Rows lie near named flat spaces through zero. A row that begins with a name and a colon came from that space; any other row is followed by the name of its block's space that it lies nearest.
zq_ct: [ -86 -153   60   15   35  124 -137 -396  145  162 -203  -85   62 -123
 -379   84  337 -242  165  -14  -90  -55 -184  -15  -62   14]
zq_ct: [-145 -173   -2 -157   97   84  255   30  158   93  -84  -35  181  164
 -148  -64  -70   66   24    3  -82   95  182  -27  -44   33]
tj_dg: [ -15    5   13   26  -12  -32  147  194  209   14  -93  -37   95   85
 -126  175 -107   40 -100  123   -7  -68  101 -127 -241 -100]
tj_dg: [  14    9  -78   10  141  -33  -65 -128  100   24  -68  132   69  -71
 -157  -61   76  -53   28   81   42  -49 -120   47  112   13]
tj_dg: [-139   -2  -45  -35  -10   37  -93 -195 -217   -7   -9   45  -45 -203
  -22  -42  213 -111  112 -127  -35   35 -186  147  212   -8]
tj_dg: [   6   -4  135   44   -9   40   -6   29  -38  -73 -122  -37   85  -90
   81   92  -31   69   22 -155  119  -96 -153   17    0 -117]
nj_qq: [-269  179 -128  124  -82   47   -7  107 -327 -120   38  181   65 -131
  109   -8   61   81  -95 -106   63  -43  -91  114   52 -146]
tj_dg: [-84   6 -79 -67  -4 -55  94  71 -22 -37 -83 -20 116  -5 -46 -12  64 -55
  68 -88 -56  38 -36 103  18  26]
zq_ct: [  45  108  -83  -15  100    1   88  204  128  -34  106  153   34   -4
  -47  -14   80  -40   10  179   52   50  115   25 -137   15]
nj_qq: [ 157  163  -40  116  -43  -87 -152   93  -99 -103  101   67 -153  -51
  142   13   38  -71  -47   68   69   -4  -91  -18   29   28]
tj_dg: [-112  -13  -31   34  -91  -29 -230 -181 -144   12  -26  -75 -120 -180
   -3   73  122 -164  -13  -61  -93   -3 -151   68   69   -5]
nj_qq: [-160    3  -98  -28 -148  184 -290  320 -631 -274  210   86  -31  -91
  655  214  -93  -53  136 -548  196  231 -181  198  -78 -182]
tr_tc: [ 212   42  266   87   -6  -93  -60  -63  236  142    4 -303 -132   67
 -108  -38   30    3  -33  173  -85 -129   72  -77 -188  154]
zq_ct: [ 155   70  131  136   89  -84  -71 -183  229   84 -134  -20  -48  -56
 -262    2  113  -24  -40  196   40 -200 -176 -112   54   16]
nj_qq: [ -73   52   60  101  -90  164 -114  -65 -207  -78  119  117  -82  -91
  140  -18  136   25  -32  -84  114  -31  -70  -27   58  -64]
tj_dg: [  53  -79   37   30  -38   63 -103  -10   72   16   73  -56  -68   55
   -3   37   25 -107  -56  121  -35   31   95 -117 -147   66]
zq_ct: [-347 -290  -98 -322   70  244   85 -333  -72   95 -149  120  154 -111
  -62   44  108  -14  300 -475  -10  201  -97  191  248 -146]
zq_ct: [ 136   85  -67   53   -1  -95 -148  110 -108  -34   86  -38 -135   21
  146    5  -44 -103   -2   48  -22  103  -24   17  -36   85]
tr_tc: [ 143  -18 -113   11  109  -25 -118 -138  151   81  -50  114  -37  -24
 -169  103   32 -126   93  105   30   16  -94  -55  -14  -33]
tr_tc: [ 21  42 -68  -8  27 -14 -91   5   6   1  87  77 -51  -8   4  -1  54 -56
  27  24  21  23 -15  30 -10  20]
nj_qq: [  30 -141  -37 -228   18   81  -60  143  -81  -22    8  -83   -4   28
  197  226    9 -177  328 -370   23  281  -74  122 -139  -36]
tj_dg: [ 173  -69  144   21   81   28 -192 -234  254  253 -169 -246 -133   56
 -213  173  150 -207  214  -54  -78   84 -123  -76 -227   69]
zq_ct: [-178  -20  -61 -151  -48  -37  221   84  -70 -112   -2   66  125   -9
  105 -133  -63  142  -45 -150  -10   10   78  126  221   -9]
tr_tc: [  63   -5  -87  -60   44  -33  105  120   49 -121  -16  183  115  -50
   51   65 -131   77    4   -1  133  -49  -17   10   73 -129]
zq_ct: [ 122  -44  162   51    2   90 -153  -28  -32  -49   40  -30   -7  -57
   84   74   42  -20   77  -67  137  -95 -131  -27  -70  -40]
tj_dg: [-110  -68 -295  -82   28   15  -21   74 -254 -214   98  316  191  -58
  110  -86  -42  -40   21  -50   92   27  -78  118  228  -43]
nj_qq: [  76  119  -40   97   34   15 -129  277 -196 -162  -53   65   72 -129
  260  215  -79  -42   88 -180  188   50 -205  104 -161 -170]
tr_tc: [-133 -148   29  -86 -119  201 -128 -135 -294   -9  -17  -76  -48  -29
  227  101   68  -74  196 -440    3  191 -115   69   39  -59]
tr_tc: [ -28  -33   50  -62   53  -24  160    4  118   61  -67  -75   51  100
  -30 -123  -84  106  -41    7  -59   40  123    3   46   74]
nj_qq: [ 192  140   67   33  145 -109  107  280  195   64   42  -85   35  163
  -55  -23  -82   65   36  166   22  -12  105    1 -258   80]
zq_ct: [ 168   90   23  239  -10 -213   62 -107  417  184  -62 -118 -102  189
 -438 -108  -55    5 -366  655 -206 -224  228 -335 -130  178]
tj_dg: [ 19 -40 108 -33   1  34  -9 -50 -23  -5  18 -56 -37 -52 122 -46 -61  76
  -6 -69  27   2  25  37  66   1]
nj_qq: [  84   85  -33   40  -38 -142  -49    4   28   51   -7  -91 -186   96
   -9  -16   -1  -73  -64   72 -104   77   -5  -75   51  115]
tr_tc: [-143  -41  -55 -129 -103   45  154  263 -229 -248  147   99  128   21
  334 -123 -107  123  -66 -176   70   59  124  108  133   -1]
zq_ct: [ 139   18  136   69  -69  -51  -72  -76  141  -21   67  -42  -99   18
   41  -63  -48   83 -150  114   41 -161   59 -106   36   54]
nj_qq: [ -39   67   20  117  -50 -104  148   58   87   25  182  -29  -69  195
 -215 -308   45   48 -347  528 -177 -136  275 -208   44  249]
tr_tc: [-127  -74  -52  -69  -79  -24   51 -112   61   96  -94 -111   54   95
 -115    7    9   -9   29 -117 -143   19   60   21  -31   34]
tr_tc: [  15 -114  -35 -149  156   99   30  -53  106   61 -146   43  177  -88
  -30  135  -24  -23  279 -230   81  101  -67  158  -96 -126]
tj_dg: [-106   37  -97  -35  -57   -6  112   70  -82  -17   77   51   17   58
   -6  -68   27   26  -21    8  -62   40  103   25   21   25]
tj_dg: [ -51 -151   74 -179   20    8  131  -48  138   60  -76 -142   91   28
  -15  -30  -67   50   72 -123  -76   44  114   80    0   37]
tj_dg: [-147   75  -80  -57   24    5  206   49  -83  -69  166  216   55   52
   14 -296   25  184 -109   81   25  -33  136   52  260   60]
tr_tc: [-246  -58  -40 -181  105   84  302   52   81   37  -42  110  259  102
  -65 -141  -54  226   58 -170   26   23  135  131   68  -48]
nj_qq: [  85   92  -85  157  -17 -130  -79   14  115   24  -11    8  -98   14
  -74   11 -103  -37 -237  312  -69  -50   87 -130  -66   37]
zq_ct: [  52 -130   20 -110  174   39  147 -101  261  110 -161   22  196  119
 -213  -32  -29   57  152  -44   35   -7   -4  -11    3    4]
tr_tc: [-246  -44 -180 -167  -85   19   87  170 -262 -168   63  137   79    3
  250    0  -86   48    2 -288   24  139    1  132  188  -77]
tj_dg: [ 102   84  -44  163  -77  -52 -306  -16 -176  -72  112   -8 -213  -78
   95   23  112 -218  -86  141  -21   22 -124  -61    4   90]
tj_dg: [-160 -113 -127 -189  -59   66   43   45 -274 -145  138  110   82  -18
  313 -127 -127   94   42 -273   28  127   80  182  220   -9]
tr_tc: [ -86  112  -53   67   28   -9  143    0  103   63  -25  103   36   72
 -176  -84   54   91  -96  133  -20  -49   79  -57    2   -3]
tr_tc: [  59 -106   27  -72 -117   68 -221   91 -210 -161   55  -28  -68 -163
  367  294 -126  -80  108 -304  132   63 -140   62  -61 -180]
tr_tc: [  -6   54  -85  101 -100   68 -165  202 -233 -173   69  128  -74  -59
  303  211 -111  -38  -85 -102  142   74  -82  -62  -77 -165]
nj_qq: [-204  -92  -57  -47  -57   95  156 -110 -120 -106  197  252   79  -26
  -18 -270  -21  186 -217  176   22 -147  170  -50  320   -5]
nj_qq: [ -64   57  -39  -37   22  -87   82  -23   -5   24  -47   -4   71   31
  -55 -106    4   82   32  -80  -33  -42  -31  105  108   32]
tj_dg: [ 199  111  -57  151  133 -124   48   62  323   45  -90  100   76   20
 -304   49  -21  -28 -103  409   34 -163   18 -142 -161  -14]
tr_tc: [-196  -27 -226  -14  -23    4  167  114  -22  -30  -79   96  172  143
  -90  -44  -36  -18  -91   34  -95  100  119  -33  -20   18]
nj_qq: [ 242   17  120   58  -71  -32 -281 -103   -5   36   94 -156 -274   21
  170   47   13 -103   41  -49    4   47  -55  -59  -42  104]
nj_qq: [ -54  249 -196  177  -57 -124  -17  271 -137 -164   76  201    9  -68
   50   37  -24    4 -212  190   55  -87  -27   -4  -35  -83]
nj_qq: [ -51   -9  136   18  -87  113  -45   21 -237  -10   31 -142  -81   28
  182    8   68   -4   83 -227   -2   97  -62   15  -22   20]
zq_ct: [ -14   71 -100  -10  -35  -58  125  119   13  -62  -91   90   59  -81
   63  138 -152   95  -35  -57   48   -7   22   34  -12 -176]
tr_tc: [ -29  120 -185   57   93 -106   37   38   81   50  -10  110   21   47
 -233  -84  110 -100  -50  245  -84   21   14   -5   -6   88]
zq_ct: [-154  -47   26  -26  -51   54  189  -20  -82  -62 -119   24  184   -2
   41  -76  -78  183  -38 -169   29  -64    8   41  136  -79]
zq_ct: [ 136  103  -19  142  -95 -221   61  -14  198   78   57 -118 -145  120
 -170 -135 -102   30 -309  467 -199 -130  260 -185  -45  172]
zq_ct: [-250  -65  -66 -162  -43  127   49 -118 -266  -26  101   98   13  -44
  150 -151   81   72  107 -299  -11  125    7  177  256   -3]
tj_dg: [-105 -124  -10  -87 -100  115  -68 -177 -160    8   60  -13  -38  -69
   -7   34  160 -108  137 -151  -52   42  -53   38   64  -11]
zq_ct: [ -91 -228  -25 -207   32  172 -161  -81  -51   88   -4 -132    7  -74
  -11  209  194 -312  348 -263  -85  254  -67  143 -214    4]
zq_ct: [ -96 -127    5 -175  -91  144    7  103 -264 -198  136   99   63 -144
  368   80 -100   79  102 -328  145   58   -4  146   95 -161]
nj_qq: [ -90 -161 -142 -249   44  102  -84  -88 -109  -17   18   53   94  -53
  119   17   98 -143  319 -379    6  221  -71  248   62   15]
tr_tc: [ -57   -7  155  -16   97   98  -46 -107   -5   78  -34  -28   28 -168
    5   47   12  101  102 -127   88  -69  -90  128  -29 -126]
nj_qq: [ 146 -152   98 -104    6  -16 -188 -115   53   24   90 -133 -111  -95
   30   81    7 -141  106   19  -24  -14  -35   26  -26   49]
[ -24 -157  105 -127  -86  127 -140 -176 -133   55 -112 -228  -32 -135
  169  183   61 -115  293 -451  -38  155 -117  166  -83  -62]  tr_tc
[ -75   15  -98   80 -107  178 -413 -105 -402  -84  146  137 -233 -186
  285  181  151 -211   84 -238   98  169 -231   34   33 -112]  tj_dg
[ 227 -108    6  -22  -30   52 -147   13   65   72   -8 -156  -89   69
   97  230  -90 -160  169  -74  -28  167   59  -62 -306   -1]  tj_dg
[  21 -208   66 -117 -132  -57   16  -62  114   68   12 -324  -51  223
   13 -109  -65  -89  -60   15 -249   99  238  -76  -57  264]  tr_tc
[ -52    7    1   19   -7   73 -155  -65 -244  -75   63   78  -50 -224
  122   49   81  -58   64  -94   77   -4 -168  105   98  -94]  tr_tc
[  46  -15  205   92   50  -38  188  -58  424  168 -150 -181   66  160
 -359  -75   17   83 -170  319 -104 -175  170 -208 -171  104]  zq_ct
[-148 -231    7 -293   39  187  163  -60   38   79   77   14   73  172
   43  -72   -5   71  194 -273  -19  195  165   52   54   32]  tj_dg
[  59  -52  142   76 -148  -94  -62 -167  107   73   43 -280  -83   35
 -132 -134   58  -55 -154  238 -210 -160  155  -79  -74  211]  tr_tc
[  87   84   59   41   17  -18 -182  -12 -112  -17    3  -49 -115 -168
  173   77   13  -43   83 -128   64   37 -144  121   -8  -44]  tr_tc
[ 169   11  -36   -8   -2    5 -189  126 -120  -89   87   11 -103  -37
  283  125  -89  -92   93 -122   96  137  -63   42  -74  -24]  nj_qq
[  57 -133   96  -95 -111  116  -89   77 -113    6   48 -175  -99   55
  287  228 -144  -18  145 -302   18  166   45  -11 -196  -82]  nj_qq
[ 118 -131   42  -36 -101    3 -179  -31   54   27   89 -150 -107   -3
   40  189  -54 -137   37   27  -54   -8   57  -67 -207   -1]  zq_ct
[-106  -12  -98  -91  150   95  144   12   71    9   45  252  115  -21
 -154  -55  100   26   65   74   77   22   22   30   71  -60]  zq_ct
[-125   59  -73  -70  108  -75  204  197   67  -74   96  151  145    2
  -39 -185  -76  147 -148  187   20  -74  148   87   94   24]  tr_tc

Rows lie near named flat spaces through zero. A row that begins with a name and a colon came from that space; any other row is followed by the name of its block's space that it lies nearest.
zm-hh: [ 76 -11  12   0  38   7  59 -60 -11  25 -43 113 -51 -66   4  66 -11 -11
  -9  20 -73 -25 -70 -46  27  22]
bh-dq: [  30   33  199   56 -133 -132  -73  107  171   87 -194  143 -333  124
 -148  257 -226  -41 -156   12  -33   94  -81  -38   16   78]
zm-hh: [  73 -168   51  125  101   58  -12 -140 -155   18  -75  -87  176 -136
   66 -143   98 -116  -74 -104  -11 -150    4  127  -37   89]
dh-fd: [-118  100  -26  -33  -95  -43 -119   77   62  -62  134  -27   67  182
  -15  -54   56   -1   59   -8   58   18  143  -84  -14  -33]
bg-zp: [   2  195   75 -120 -116 -117  -23   93   -1  115  177  411 -181   -3
  472   -9  198  336  -37   33  -26  -74   66 -240  151  105]
zm-hh: [ -70 -260 -171   95  -88 -103 -237   -4  -48  -49   -2    5   55  -53
  -96  -55 -148   98 -123 -116  -87  159 -164  132  -60   34]
bh-dq: [ -73  127   65 -163  -54 -164  109  174  112  148  118  504 -269 -130
  161  238  240  215   31  102  136  118 -158 -163  333  -51]
bh-dq: [  56  -97  -91   44  179  111   82 -182 -159  -55  116  -88  305 -170
  140 -175  241  -76   51  -74   79 -182   86   65    7   43]
bh-dq: [ 196   53   46  -11  126  115  151 -198 -206   76  -21  209   -5 -226
  377  -83  151   59  -79   42 -126 -244   45  -59   69  160]
bh-dq: [  20   32  135   60   18   13  -72  -65   42   12 -157   68  -76   77
  -64   58  -68 -174 -144  -22    5 -118  145  -68  -24  178]
bg-zp: [ 122  238  129 -164   10 -119  166   12  162  103   28  333 -348  -33
  151  320    7   58  -13  139   37  -24   23 -246  192   87]
bg-zp: [ 133  159  117  -60  -30 -114   97   29   63  105   24  354 -341  -85
  261  233   -2  186  -86   70  -47  -21  -79 -144  144  107]
bh-dq: [  49  124  -34  -92 -149  -86 -127  -29   32  -30  108 -121  -39  194
  180  -48 -180  100  -19    8 -139    9  214 -143 -115   70]
zm-hh: [ 133  238  179 -110  -61 -161   42   37  162   55   54  105 -243  130
   47  191  -29  -50   58  119   -9  -76   54 -197   65   28]
dh-fd: [  58  209   37  -65   50   36   42  -77  -15  -97  153 -303  125  149
  162  -86   25  -68  157   -9  -49 -141  276 -122 -139  -36]
zm-hh: [-179   40   66   -4  -32   69  -42   82   25  -20 -133 -216   11  126
 -142   10  -98 -107  -12  -32   25  127  137   33  -69  -82]
bh-dq: [-359  161   79  -60 -268 -238 -233  381  238    1   93  148 -272  259
  -59  223  -51  209  -17  -61  106  354    7 -123   82 -129]
bg-zp: [-115 -161  -82   62  -78   -2  -17  137    0   44  -14   75   -8  -76
  -63    3   16  156  -60  -42   99  191 -190  169   69  -72]
zm-hh: [-164 -291 -214   21  -78   53  -91   75  -84   18 -103  -62  109 -101
 -183 -130 -112  126  -58  -31  -24  264 -206  219  -17 -111]
bg-zp: [  22  175   78  107   -5  152 -151  -96    4 -153  -83 -295  116  337
 -110 -170 -161 -268  -41  -12  -72 -247  376  -58 -274  140]
zm-hh: [-147  235   78  -53 -335 -163 -279  216  152   65  -60  430 -485  254
  187  194 -277  317 -295   34 -134  187  115 -236   40  198]
zm-hh: [-104  -51   22   31 -156  -36 -234    1   73  -52 -159 -319   -2  272
 -180    8 -372 -114 -120 -104 -129  162  209  -16 -220   39]
bg-zp: [-107   67  -34  -45  -66   57   -3   78   88   -7 -120  -39 -162   94
  -77  121 -237   62 -100   29    5  178   91  -13  -37   14]
dh-fd: [ -75 -123   -9   30  -22  -38  -92    5  -24    3  -47 -122   69  -27
  -92  -35  -24  -84  -66  -46   72   73    9  128    8    3]
zm-hh: [ 190   32  132   97   60   67   55 -158  -44   -3 -101 -155   10   27
   49    7  -83 -188  -84  -19  -53 -183  136   33  -95  133]
bg-zp: [-229 -185 -177   74 -208   22 -183  236   45    9 -126  133  -91   69
 -253  -39 -207  237 -128   -8  -17  317 -245  159  -27  -75]
bg-zp: [ 105  115  134    4  -92  -81  -38  -48  107   38  -68  128 -218  141
   85  199 -182  -11 -125  -21 -126  -15  123 -194  -31  151]
zm-hh: [ 213  113  249  117  -38  -39  -38 -146   27   25 -209   16 -240  104
    7  211 -250 -232 -215   -4 -177 -121  121  -63  -72  213]
bg-zp: [ 124 -159  -17   68  -23  -23 -171 -214  -31  -52  -48 -336  220  131
  -53 -160 -187 -215  -88 -109  -79 -127  232   23 -208  168]
dh-fd: [ -66   89  -37   39  206  239    0 -109 -116 -148   31 -269  324   47
  -15 -314  186 -219   77    0  148 -311  313   51 -125   66]
dh-fd: [ -23  196  112  -82 -118 -117  -41   74  236   28   17  166 -212  224
  -59  228  -69  -68  -52   62  111   24  185 -215   81   97]
bh-dq: [-122 -323 -133  204   81  122 -127  -15 -138  -85 -132 -165  257 -104
 -276 -212   -9  -83  -45 -132    6   34 -182  287 -122  -48]
bg-zp: [ -53 -131 -195  -59   66  107   81  -26  -87  -36   40 -203  219 -101
  -78 -151   27   31  127   17   17   89  -62  119  -31 -153]
bg-zp: [-202 -183 -210   -5 -128   67 -148  165   -8   41   -4  179   94   22
  -39 -257   34  285  -71   -4   98   99  -82   73    9   22]
dh-fd: [ -26  154  -27  -89 -106  -63  -41   65  125  -59  170 -105   28  240
   -8    0  -27   26  143   26    2   28  142 -154  -62  -79]
bh-dq: [ -91  -65  -73  -17 -103  -70   -2  153   14   77   81  307  -84  -99
   49   43  126  234  -17   22   70  158 -224   36  174  -69]
bh-dq: [ 219   -9  224  147  150   13  177 -125  -57   94 -148  250 -180 -236
  108  216   95 -121 -149  -19   -1 -173 -139   51  127  151]
zm-hh: [-146  -54  -65   82   54  130  -19   20  -79  -66  -40  -48  121  -39
  -80  -73   60  -32  -23  -58   54   42    9  112  -19  -43]
zm-hh: [ -5  76  50 -12  20 -19  38  22  59 -20  19  13 -35  46 -65  91  25 -62
  72  12   5   3  -6 -66  13 -56]
bh-dq: [-104  -97  -97  -96   -2   11  -45  -12   41    1   77 -135  249   76
  -49 -170   98  -38   84  -37  147   -9  177  -54  -14   -9]
dh-fd: [ -19 -242 -293 -110  113   30  156  -33 -135   50  229  202  277 -344
  126 -185  360  240  180   17  104   36 -265   62  190 -140]
dh-fd: [-294 -230 -240  -89   22   48  -27  167  -90   -2  112 -115  308 -142
 -110 -287  241  165  184  -21  178  189 -167  184   66 -261]
bg-zp: [ 121  -40  -62   -9  226  157  137 -196  -41 -138   33 -592  387   43
 -222 -202   14 -355  248   15   70 -205  171  101 -200 -103]
dh-fd: [ 183  387  242 -164   27  -77  256  -33  193   83   40  181 -350   74
  211  391   -7  -56   23  132   39  -83  205 -311  145   83]
bg-zp: [-119 -122  -92   82   80  166   28   68 -104   11  -93  110   39 -161
   30 -136   77  169  -88  -35   79    6 -114  157   12   27]
zm-hh: [-164  -49  -42  -35   49    0   33  115  -28   -1  129  -26  165  -75
   12 -105  266   73  155  -44  153   51  -69   50   77 -167]
dh-fd: [ -81   30   49  -15 -105  -24  -44  138   96  106  -62  320 -190   33
   58   52   23  152 -159   38  138   25   14  -48  124  135]
bh-dq: [ 241  241   98   -7  107  116  152 -252   -9  -91   21 -263   57  131
   82   60  -82 -294   45   50  -81 -241  343 -124 -122   95]
bh-dq: [ 177  -61  -32  -53  140   70  114 -211 -112   -3   30 -190  230  -88
   60 -164   75 -134  127   22  -76 -192   65  -20  -64   -1]
dh-fd: [-114 -101  -78   11 -165  -80 -209  117  -31   42   25  204  -28   29
   79 -132   -8  248  -85  -41  -77   91 -105   -9    4   30]
bg-zp: [ 104  142   89 -151  -96 -272   91  138   75   94  233  196 -219  -46
  212  178  117  248  223   70 -131  103 -279 -168  137 -211]
dh-fd: [ -68   42 -176 -123 -159  -45  -31  156   25   22  165   94  -67   38
  157  -80  -36  367   47   71  -19  157  -74  -28   24  -78]
zm-hh: [  56  -46  -45   73  174  291  120 -184 -144  -54 -123 -215  236  -46
    9 -196   12 -148  -26  -26    3 -191  191   81 -132   83]
dh-fd: [ -26   69  -13  -70 -150 -130 -135   50  121    5   56   91 -110  159
  -10   66 -108   43  -50   32   -3   63   91 -125   15   66]
zm-hh: [ -12   64 -109  -73  -19   57  186   72   -8   49   70  262 -145 -133
  167  135   41  283   15   63  -22  160 -148  -40  134  -84]
dh-fd: [ -21  201  113  -98   24  -41  174   71  108   40   34  146 -192  -13
   21  278   79  -21   79   72   63   86   -5 -131  157  -98]
dh-fd: [ 322  194  131 -158   32 -114  132 -193   14   56   79  -76  -90   -1
  172   82  -22 -171   76  163  -89 -207  139 -148   44   76]
bh-dq: [-148  -92 -214  -21    3   24 -123   46  -70  -82  165  -30  232  -21
    6 -257  142  122   76  -25   84   -1   -5   63  -17  -46]
bh-dq: [  91 -218 -212  -22   80  129  115 -127 -177   51   23   58  197 -253
  120 -211  102  135   -3   29  -11  -45 -124  124   45   21]
bg-zp: [-165 -274 -193   30 -117   10 -211   61  -40   35 -128  107   24  -48
 -101 -136 -154  175 -201  -52   -7  183  -96  127  -16   86]
[-347  155   49 -165 -114  -90   -7  262  186  -25   65 -204  -34  210
 -214  192    8  -49  196   -6  136  370  101  -90   63 -328]  bg-zp
[  89  158  126    1 -118  -77   55   20  111   68  -60  284 -348   66
  115  337 -165   90 -133   17 -135  107  -14 -175   69   77]  bg-zp
[ -96 -107  -82   41   62   73  -72  -28 -168  -31   -5  -83  138 -128
  143 -191   55  103  -55  -93  -29   -9   17  110  -54   24]  dh-fd
[-100   42   77   23   15   24 -136  -25  -41   -6  -28   53   61   54
  118 -119  101  -52 -107  -68   59 -141  235  -72  -11  161]  bg-zp
[-156   47  -20  -13 -104   33 -147   79   52  -35  -40  -70    0  201
   -9  -69 -127   69  -58  -53  -23   69  188  -80 -114   39]  zm-hh
[  92   53  102    8  199   85  169 -150  -69   -9  117  -36  261  -67
  120  -97  368 -203  166  -38  111 -291  147  -88   49   -1]  dh-fd
[ -22   30  -96   16 -152  -37  -99   84   68   10    3  286 -223   55
   71   90 -166  249 -174   25  -47  110  -52  -47   24  123]  dh-fd
[-129   72  174  -53   33  -56   41   38   60   -8   -9 -291   67   95
  -72  125   51 -197  144  -99   33  114  145  -73  -20 -183]  zm-hh
[  22  126  -53 -108 -121  -56   55  120  105   65   60  304 -249   20
   66  130  -47  225  -15  145    2   98 -105  -98  125   -1]  dh-fd
[-194 -451 -415  107  208  214   18   55 -241 -101   82 -149  497 -354
 -232 -462  283  149  168  -54  190   42 -402  446  -18 -224]  bh-dq
[-126 -152 -175  -70   51   39   27   41  -60  -12  128  -66  275  -97
  -61 -200  215   65  180  -10  106   55  -92   66   45 -169]  bh-dq
[ -29 -175  -77  200   64  214 -181 -105  -99  -55 -252  -14   96   -4
 -109 -248 -144  -93 -322  -51   80 -201  150  197 -144  336]  bg-zp
[-267 -130 -202   41   49  194  -24  122  -45  -91  -56 -126  186   -9
 -227 -168    8   77   62  -44   80  153  -72  152  -80 -155]  zm-hh
[ -91   22  -98  -79 -153    0 -103  133  100   -8   71 -115   57  233
  -31 -166  -91  155   62   27   39   55  109  -55 -107  -33]  bg-zp
[  93 -132  -32   56   23    2   25  -85  -12   23  -46   80   30  -72
  -69   30  -18  -45  -39  -19  -33  -17 -104   28   15   42]  bg-zp
